In the rows, zero is written as 128.
Facts:
(105) | α e | φ l | Ω o
(106) | α c | φ g | Ω r
(110) | α f | φ j | Ω q
(112) | α a | φ g | Ω p
(113) | α d | φ g | Ω o
(129) | α a | φ g | Ω r
(160) | α e | φ j | Ω n
(182) | α e | φ g | Ω o
(183) | α a | φ i | Ω o
(189) | α a | φ h | Ω q
(191) | α e | φ k | Ω r
(227) | α b | φ g | Ω q
(251) | α c | φ i | Ω o
(26) | α c | φ h | Ω p
(27) | α a | φ j | Ω r
(275) | α d | φ h | Ω n
(278) | α e | φ j | Ω q
(279) | α f | φ m | Ω n
(304) | α a | φ k | Ω p
(308) | α e | φ g | Ω r
(311) | α a | φ j | Ω o
(348) | α d | φ g | Ω r
(368) | α a | φ g | Ω q
(382) | α a | φ l | Ω p
(384) | α d | φ k | Ω p
(392) | α c | φ k | Ω o
(394) | α b | φ m | Ω o
(401) | α c | φ j | Ω r
(406) | α a | φ m | Ω q
(423) | α f | φ g | Ω n
(433) | α f | φ h | Ω q
(444) | α b | φ g | Ω n
(459) | α c | φ g | Ω q
(496) | α b | φ h | Ω n
(501) | α d | φ m | Ω p
(519) | α a | φ h | Ω n
(52) | α a | φ i | Ω n
(528) | α a | φ h | Ω o
(546) | α f | φ h | Ω n
(547) | α d | φ h | Ω o
(565) | α a | φ g | Ω n
(58) | α e | φ g | Ω n
(588) | α a | φ m | Ω n
(590) | α e | φ g | Ω p
(6) | α c | φ i | Ω p
(603) | α e | φ l | Ω n
(611) | α a | φ i | Ω p
(613) | α f | φ m | Ω q
(617) | α b | φ g | Ω p
(629) | α b | φ k | Ω n
(76) | α b | φ g | Ω r
(84) | α b | φ l | Ω q
(92) | α a | φ k | Ω n
(93) | α c | φ h | Ω r

Known rows:
(382): [181 102 142 149  99 147 108 111  91 142 165 135 144 119 108 127 170 109
 101 131 136]
(6): [189 105 134 109  95 138 107 113  57 124 143 141 131 161 114 129 152  95
 133 124 132]
(182): [176 100 103 110 134 149 123 105  56 144 146 141 131 120 116 133 155 119
 111 137 132]
(112): [197  99  97 109  99 145 143 109  57 125 144 140 135 122 109 138 152 145
  99 131 129]
(603): [176 102 164 118 114 145 113 113  99 161 173 143 137 135 110 129 161  98
 103 143 129]
(496): [212 100 102 112  97 167 126 136  55 145 143 138 131 120 170 127 184 112
 102 134 158]
(348): [191 133 104 120  94 176 107 113  57 154 145 157 136 122 114 137 150 108
 120 125 152]
(105): [177 100 156 107 106 161 109 109  65 128 152 139 130 118 117 124 184  94
 104 136 146]
(27): [226 109 117 154  91 231 227 110  59 123 142 138 166 123 137 128 212 163
 102 126 151]
(304): [175 104 124 155  97 142 119 112  70 125 144 137 152 117 115 124 170 107
 110 125 129]
(275): [232 101  97 114  95 186 113 114  68 149 147 138 132 127 162 124 241 122
 110 129 173]
(58): [174 101  96 110 115 148 116 110  58 139 146 146 139 122 115 130 154  93
 103 127 133]
(76): [176 103 103 108 105 155 110 124  59 124 146 146 137 118 115 125 150  95
 106 127 147]
(160): [181 100 105 123 114 154 145 109  58 124 146 138 139 116 120 123 197  95
 105 125 134]
(519): [198 117 102 110  96 145 116 143  79 148 149 137 128 119 178 125 212  96
 103 147 147]
(308): [180 115 100 124 104 197 116 110  59 129 147 141 140 120 114 131 181 112
 117 123 173]
(251): [174 102 101 108 105 147 113 110  60 121 153 156 131 153 109 128 157  98
 145 123 138]
(26): [221 101 103 113 132 162 117 131  92 129 161 140 130 117 165 126 208 100
 106 131 148]
(278): [205 103  98 112 137 216 207 110  63 121 149 140 146 117 115 134 171 122
 104 126 124]
(565): [176 147  99 122  98 159 112 110  57 135 144 152 143 121 110 149 155 108
 112 132 132]

Rows, some named above:
[223 106 115 152  91 235 229 109  54 124 144 135 169 119 132 129 216 156
 102 127 153] -> (27)
[207  98  98 119 100 171 128 127 110 126 147 143 136 120 112 131 182  98
 108 123 147] -> (613)
[186 105 131 108  94 142 114 111  57 120 141 139 130 164 112 130 150  95
 125 127 127] -> (6)
[179  99 108 119 124 155 146 112  56 123 143 140 139 115 121 133 203 102
 106 122 128] -> (160)
[193  97  94 107  99 144 141 110  57 125 143 141 134 120 113 134 154 144
 107 131 132] -> (112)
[195 131 101 120 101 171 113 110  63 159 144 154 135 119 112 134 154 111
 125 123 151] -> (348)
[183 141 106 117  99 163 113 113  63 135 145 151 140 117 118 148 150 114
 107 137 131] -> (565)
[180 145 102 121  98 161 118 108  51 136 146 144 136 121 115 148 151 112
 111 137 126] -> (565)
[212  99 103 118 104 153 111 115 102 138 143 138 133 117 115 126 191 104
 103 118 162] -> (501)
[180  97 143 144  99 147 107 111  89 138 164 139 143 120 113 125 167 110
 102 129 131] -> (382)
[169 104 125 148 105 140 118 116  70 126 143 139 147 115 114 127 163 105
 112 123 134] -> (304)
[197 103 100 111 117 180 152 145  80 145 152 138 127 118 161 127 237 131
 110 136 175] -> (528)
[175  98 160 109 108 160 112 114  56 126 157 141 130 119 113 127 180  95
 105 132 145] -> (105)
[182 140 105 126 102 161 114 113  58 140 140 146 141 116 116 149 156 110
 114 137 134] -> (565)
[176 100 125 155 122 139 118 108  78 134 144 144 141 130 111 126 162  98
 124 125 140] -> (384)
[209 102 100 114 105 167 122 133  61 146 144 142 134 120 162 128 174 114
 105 138 157] -> (496)

The same nodes again, as new rows of numbers:
Known rows:
(52): [146 147 114 138 157 116  80 126 167 126 138 141 122 148 123 112 195 124
 132 122 129  99 133 117 134 113 124 140 131 159 139 160 103 129  98 112
 113 125 153]
(58): [121 127 131  95 122 124  82 143 154 126 158  73 114  95 131 123 130 138
 157 121 117 159 120 157 159 112 119 126 104 122 106 127 122 156 118 133
 133 145 153]
(348): [124 129 153 112  74 101  84 127 109 115 126  91  93  83 116 109 128 136
 117 118 126 142 114 128 127 122 140 154 115  78  97  65 133 110 125 124
 113 128 122]
(617): [146 144 124  93  80 110 147 123 119 100 169 101 122 130 135 150  73 163
 143 136 130 132 127 134 123 123 152 126  83  90 148 112 103 135 167 155
 123 121 133]
(304): [132 131 125 157 141 143 164 113 129 136 151 175  87 156 126  83  87 139
 110 162  96 149 131 106 118 114  86 104 141  81  91 157  96 137 147 142
 106 106 135]
(546): [113 137 109 132 226 118  66 142 149 128 103 142 137 101 136 108 119 140
 129 135 157 148 128 136 111 176 145  94 141 176 175 143 193 125 119 128
 136 152 132]
(308): [119 113 143 100  69 120  68 124 119 132 146  67 126 107 124 132 131 110
 131 106 123 157 110 133 138 113 158 110 103  79 108 101 114 143 141 140
 119 105 150]
(6): [131 139 115 130 109 129 167 154 131 121 132 171 103 182 131 149 132  94
 133 147 149 112 155 111  93 131 166 124 164 124 153 109  73 120 116 140
 123  81 124]
(27): [133 130 116 150  77 110  90 109 138 147 126 132 135 167 123 121 152 122
 108 101  94  98 103 116  90 119 117 133 160 102 143 147 130 106 141 124
 125 110 119]
(613): [141 116 133 114 207 120 105 120  90 141  89 176 153 112 123 157 110 113
 123 111 153 150 136 167 131 154  58 103 159 169 131 104 111 102 126 126
 132 124 104]
(311): [127 140 123 151  97 146 168  99 153 138 151 126 146 146 123 131 140 146
 125 114  86  80 115 122  95 118 117 157 127 130 111 159 136 138 128 133
 139 118 103]
(278): [125 105 119 125 127 166 146 122 122 151 160 116 188 137 129 150  85 132
 127  85 112 105 126 163 123 151 137  80 185  98 118 138 134 136  90 149
 130 134 121]
(105): [110 112 136 157 131 142 189 119 136 141 122  95 118  65 133 171 142 111
 153 122 117 148 134 119 137 116 190  63 103 143 141 132  72 131 114 112
 149 136 101]
(528): [123 134 129 175 159 127 151 121 142 121  87 125 145 130 126  98 157 112
 119 149 131 126 121  98 113 139 149 183 143 180 122 167 179 158 120 127
 115 146 108]
(611): [151 142 123 156 136 109 146 123 150 117 161 147 133 159 119 145 120 113
 122 137 127 112 138 112  99  93 126 138 165 132 137 141  82 122  97 124
  97 100 132]
(76): [133 138 135  73  32 112 104 130  94 113 145  87  97 110 129 125 127 127
 118 107 135 126 107 119 137 110 160 138  85  95 154 108 135 118 167 136
 117 123 154]
(110): [136 132 124 120 177 137 125 133 100 142 154 158 144 131 128 148  93 159
 119 101 133  92 131 169  96 174 111  78 202 134 156 133 164 118 128 133
 148 123 100]
(565): [136 128 131 112  98 105  76 117 160 116 153 101 153 112 121 112 183 152
 125 132 109 138 111 131 139 112  64 154 119 137 129 147 148 142 140 118
 117 138 141]
(160): [110 123 109 115 158 137  96 117 160 157 148 113 135 156 135 156 124 140
 158 104 104 114 102 157 131 141 154  81 155  91 150 159 136 119  88 147
 147 133 144]
(433): [121 123 123 128 201 138 118 138 108 125 125 163 183 111 128 121  83 147
 113 132 180 136 137 153 114 186 126  89 170 195 135 144 218 145 110 120
 124 146 103]

Rows, some named above:
[131 111 116 160 175 144 118 123 127 118 107 140 182 152 124 105 122 150
 111 122 156 122 134 116 126 133  97 166 171 151  99 165 200 147 122 117
 112 146 119] -> (189)
[152 110 136 133 181 124 103 106 102 138  98 163 165 161 120 146 142 115
 123 109 135 132 132 134 140 104  37 172 172 163 118 141 119 127 131 135
 122 137 109] -> (406)
[111 125 152 118  97 131 154 111 132 127 165  80 139  80 130 156 129 106
 146 128 115 138 116 153 144 120 157 154  69 118  97 124 104 169 133 130
 126 115 133] -> (182)
[147 116 126 162 165 113 181 112 144 116 136 135 133 136 129 156  98 147
 128 146 117 151 135  92 110  94 117  95 109 110 176 151  82 105 127 110
 126 120 116] -> (382)
[142 129 118 138 188 115  99 103 142 149  72 145 134 147 124 139 165 132
 148 128 118 132 137 126 159 108  57 168 133 163 151 165  99 110 132 120
 124 146 131] -> (588)
[130 137 127 151 157 156 182 122 113 136 135 144  63 127 127 104  60 139
 115 154 105 149 131 106 126 154 142 101 131  72  48  93 123 115 130 145
 116 131 127] -> (384)
[104 110 118 137 120 131  98 167 121 121  92 145 129 164 140 104 151 111
 117 137 161 133 128  86 121 136 182 161 166 134 148 120 141 127 129 133
 130 112 126] -> (93)
[119 113 115 124 170 140 128 136 152 145 114  92 130  99 136 178 122 126
 155 128 117 152 138 132 154 113 169  35 103 137 188 140  72 125 101 106
 148 146 144] -> (603)
[131 136 123 100 221  81  62 106 122 146  77 175 107 110 129 153 131 111
 154 127 133 153 145 159 138 153  79  92 126 209 169 119 125  92 133 120
 141 141 128] -> (279)
[108 127 149 120  60 141 146 124 125 126 153  77 134  86 130 158 151 115
 141 128 110 146 118 155 136 112 143 151  78 130  80 111 118 162 114 127
 136 127 135] -> (182)
[103 127 152 143 128 178 204 157 113 141 130 183 118 132 132 101 213 104
 120 155 104 109 148 124 120 138 133 140 109 144  78 118  98 142 148 124
 142 110 133] -> (392)
[127 138 128 137 165 140 108 131 151 150 135 156 129 134 121  64 167 121
 119 137 103 133 128 111 145 111  61 101  99 129  81 159 102 129 136 113
 127 136 160] -> (92)
[108 117 138 135 116 159 107 134  92 158 147 129  86  97 130  95 146  83
 120 114 117 147 128 107 147 139 159  78 124 104 113 137  94 139 132 144
 114 120 158] -> (191)
[117 142 102 143 204 126 102 136 147 123  97 118  89 137 132  97 107 163
 131 140 148 133 126 123 151 156 180 144 146 138 133 122 182 106  95 136
 132 160 125] -> (275)
[117 112 121 122 153 135 132 131 159 143 127  97 150  79 136 173 112 153
 157 120 121 155 130 131 153 110 160  37  97 121 187 139  96 118 110 123
 150 142 124] -> (603)
[138 125 131 113 209 125  88 121  81 135  84 175 165 103 124 153 113  93
 127 116 158 147 145 170 130 168  67 102 154 187 140 105 120  91 136 114
 139 131 103] -> (613)
[127 123 111 134 187 150 100 150 105 124 110 167 148 127 134 122  78 128
 116 125 176 121 136 161 102 177 128 119 187 177 130 140 197 137 116 121
 123 138 117] -> (433)
[124 145 111  92 158 155 143 138 122 140 135 152 104 103 138  95 147 163
 128 124 125 119 147 122 144 152 161  95  71 101 111 162 105 121 149 145
 136 156 161] -> (629)
[138 131 125 116 106  98  97 125 156 120 154 104 139 109 123 114 141 170
 121 141 117 132 109 131 142  99  70 161 111 151 122 143 127 150 142 118
 133 138 147] -> (565)
[129 136 151 121  73 105  95 123 109 112 139  87  70  96 118 107 120 128
 120 124 122 146 112 132 139 129 132 156 128  95 120  61 135 117 118 118
 126 122 122] -> (348)
[110 123 107 108 125 148 102 125 175 151 152 106 134 145 132 146 104 138
 150  99  98 109 107 153 137 154 149  96 142 117 147 154 147 121  99 154
 147 142 140] -> (160)
[120 115 103 149 146 131 173 157 139 116 121 151 158 181 147 118  94 110
 126 158 163 147 132 100 106 146 168 147 155 136 127 112 155 135 126 148
 132 107 112] -> (26)
[127 144 156 135 122 135 162 118 133 112 146  83  75  83 120 131 135 135
 130 139 115 129 125 141 138 127 144 206  86 134  87  75 144 137 117 103
 133 139 111] -> (113)
[110 134 108 125 218 115  70 145 152 125  94 156 134  92 134 110 107 145
 130 137 153 134 130 135 117 180 144  63 131 181 182 144 188 126 110 120
 134 152 132] -> (546)
[137 108 126 163 157 139 130 144 134 116 117 142 173 156 125 101 112 143
 102 128 154 117 127 116 114 131 104 160 174 150  98 176 195 145 115 125
 110 142 108] -> (189)
[128 143 136 120 115 143 174  85  95 134  68 139 127 120 128 151 190 118
 143 108 133 116 145 127 149 144 170 183  68 149 115 127 104 115 148 152
 139 140 133] -> (394)
[129 118 117 170 173 143 108 136 125 118 112 131 180 147 123  99 112 130
 108 130 165 113 122 114 123 122  82 167 187 143 106 151 197 155 117 125
 107 150 112] -> (189)
[142 129 129 143 175 105 154  97 118 125  86 138  89 159 125 160  62 102
 150 135 131 162 135 135 145 153 106 169 147 111 133  85  84  79 113 153
 123 130 108] -> (501)
[141 118 140 136  86 110 120 119 139 107 161 119 133 142 125 140  97 154
 127 150 113 152 100 130 116 105  76 156 138  96 100 122 131 144 152 136
 114 103 132] -> (112)
[112 134 128 168 158 146 187 119 125 119  98 116  85 114 131 103 106 139
 129 146 139 123 132 112 135 166 187 179 116 149 116 107 197 135 107 118
 121 157 104] -> (547)
[130 139 141  93 133 110  59 140 142 124 152 129 130  74 125 130 129 147
 129 129 135 140 117 175 121 124  77 114 109 174 155 110 137 128 132 113
 146 130 137] -> (423)
[113 140  94 116 153 122 144 135 144 121  80 129 120 117 142 108  88 170
 139 132 164 122 142 116 137 164 182 117 110 126 156 166 177 126 133 158
 131 155 151] -> (496)
[122 122 105 154 168 126  83 130 168 125 111 124 157 154 130  96 143 156
 128 145 133 124 132 107 126 129  98 142 148 168 155 179 176 133 103 117
 119 148 127] -> (519)
[147 129 133  76  61 142 119 131  98 107 176 122 147 102 129 146  96 172
 111 120 152 108 131 154 139 115  93 152  86 101  86 127 144 148 149 132
 120 134 132] -> (227)
[145 111 112 109 126 155 207 137  99 113 115 131 173 114 131 170  96 181
 124 112 150 112 145 111 125 112 155  63 112 111 187 146 104 113 137 117
 145 142 107] -> (84)
[119 147 113  96 138 146 138 132 118 146 123 153 125 113 133  90 142 148
 126 130 121 120 143 130 141 140 158  67  79 104 129 156  97 133 163 148
 127 148 172] -> (629)

